cols: B T N C K
[160 105 108 169 145] = M
[146 138 131 131 143] = F
[123 128 156  71  71] = H
[189 128 156 194 187] = U
[139 114  92 144 187] = G
[149 137 147 138 105] = X
[139 114 123 160 113] = E
which: [139 114  92 144 187] => G
which: [123 128 156  71  71] => H
down: [108 131 156 156  92 147] => N
again F:  => [131]
which: [139 114 123 160 113] => E
again H:  => [71]
down: [105 113] => K

cols: fugal Puzor Vok gan nonog
[113  91 120 115 129]  Y
[111  84 117 108 123]  V
[104 128 104 104 155]  J
[102  99 143 106 136]  R
[113 128 120 106 129]  L
[ 99  99 128 111 149]  P
[113  87 116 118 152]  S
[128 139 133 106 133]  Q
[110  79 126  98 127]  Z
[122  91 128 109 140]  A
[122  91 129 109 140]  D
next: [128 104] => [104 155]
next: [ 84 117] => [108 123]
down: [120 128] => Vok
again J:  => [104]

cols: kub dar Sopi nuret
[120 108  73  77] -> varu
[161 149 121 132] -> koru
[145 145 150 136] -> tukul
[161 149 121 157] -> Bilan
[132 164 139 158] -> far
[136  78 154 117] -> bomes
[ 92 122 126 102] -> fogaz
[ 88 112 130 115] -> zako
[156 106 103 121] -> ziv
again tukul:  => [145]
which: [161 149 121 157] => Bilan

cols: nalak Zabis kobu Zufo Matus mituk liro ter fis Labo
[140 133 128 128 118 133 122 134 115 125]  pak
[111 135 155 177 162 118 120  99 121 157]  tiduv
[110 113 109 110 123 120 120 113 117 113]  ledi
[108 121 143 168 159 107 118  97 125 148]  geku
[136 122 116 111 110 130 123 136 126 118]  pelu
[111  85  82 103 132  82 157 154 115  83]  Mima
[109 143 133 130 130 109 129 148 109 121]  Gumo
again pelu:  => [136]
which: [111  85  82 103 132  82 157 154 115  83] => Mima

cols: Bimoz notif Pulol tet
[ 90 125 105  62] = gemeb
[ 90 125 105  80] = betev
[163 147 141 195] = navu
[119 177 177 126] = guzem
down: [ 80 195 126] => tet
which: [163 147 141 195] => navu
which: [ 90 125 105  62] => gemeb
which: [ 90 125 105  80] => betev
down: [105 141] => Pulol
again guzem:  => [177]

cols: rabot bomo Ros Lifo gebin nisi lareg Pubat
[147 121 144 132  74 154 134  74] = fal
[ 96 129 128 129 141  92 144 121] = nub
[154 149 154  82 133 147 127  85] = nago
[103 130 130 162 133 165 178 115] = fuvi
[113 122 114 119 153  89 136 145] = basat
[128  96 129  75 174 111 108  96] = Foduf
down: [144 127 178] => lareg
down: [ 96 154 103 113] => rabot
down: [113 128] => rabot
again fuvi:  => [130]
next: [128  96 129] => [ 75 174]

cols: gafod fim Lupa goz vimim kaz Mub Zim pepu migut
[177 179 181 174  79  94  79 136 177 110] -> tob
[ 75  73  67  76 183 166 184 120  72 147] -> Bolog
[ 75 180  70  79 180 164 182 120  75 147] -> guri
[185 186 190  72  72  90  71 137 184  72] -> gulik
[184 185 189 184  73  90  72 137 183 184] -> Bodu
next: [90 72] => [137 183]
again Bodu:  => [184]
again gulik:  => [72]
which: [ 75  73  67  76 183 166 184 120  72 147] => Bolog
next: [ 75 180] => [70 79]

cols: radek Gek kolor fon pubod fide fiz Dem
[146 146 146 146 150 157 179  94]  Von
[106 106 150 106 114 147 117 106]  pudi
[103 146 152 118 114 157 134 134]  Lora
next: [103 146] => [152 118]
again pudi:  => [106]
next: [150 106 114] => [147 117]
again Von:  => [146]
again Lora:  => [134]

cols: Fulu zukot Vavi Piluk kesum fenun
[ 80 147 146 113 108  90]  Difut
[120  85 131  83 126 126]  Pegit
[ 80 146 147 103  88 105]  bas
[122  81 110 103  91 133]  Miba
[143 147 123 147  78 126]  pude
next: [ 80 147 146] => [113 108]
again pude:  => [147]
again Pegit:  => [126]
next: [147 103] => [ 88 105]
next: [146 147] => [103  88]
down: [147 110] => Vavi
down: [146 131 147] => Vavi

cols: Tezi sagon buka sobut
[135  77 182 152]  Fuf
[168 123 174 125]  Gur
[135  77 179 156]  Nafoz
down: [ 77 123] => sagon
which: [135  77 179 156] => Nafoz
which: [168 123 174 125] => Gur
down: [168 135] => Tezi
down: [174 179] => buka

cols: buzut sakig lutez rera
[ 73  73 128 167] -> veg
[180  68 125 147] -> gudoz
[ 90 133 179 115] -> kosem
[128 165 138  78] -> gogud
[128 156  73  73] -> Romin
[101 133 185  92] -> Mafa
[139  68 125 147] -> deda
[102  96 102 128] -> vune
[188  88 104 126] -> vumav
[116  83 127 177] -> Masaf
again vune:  => [102]
down: [ 92 147] => rera
down: [147 115  78  73  92 147 128 126 177] => rera
again veg:  => [73]
again Romin:  => [73]
down: [ 78  73  92 147 128] => rera
down: [167 147 115  78  73  92 147 128] => rera

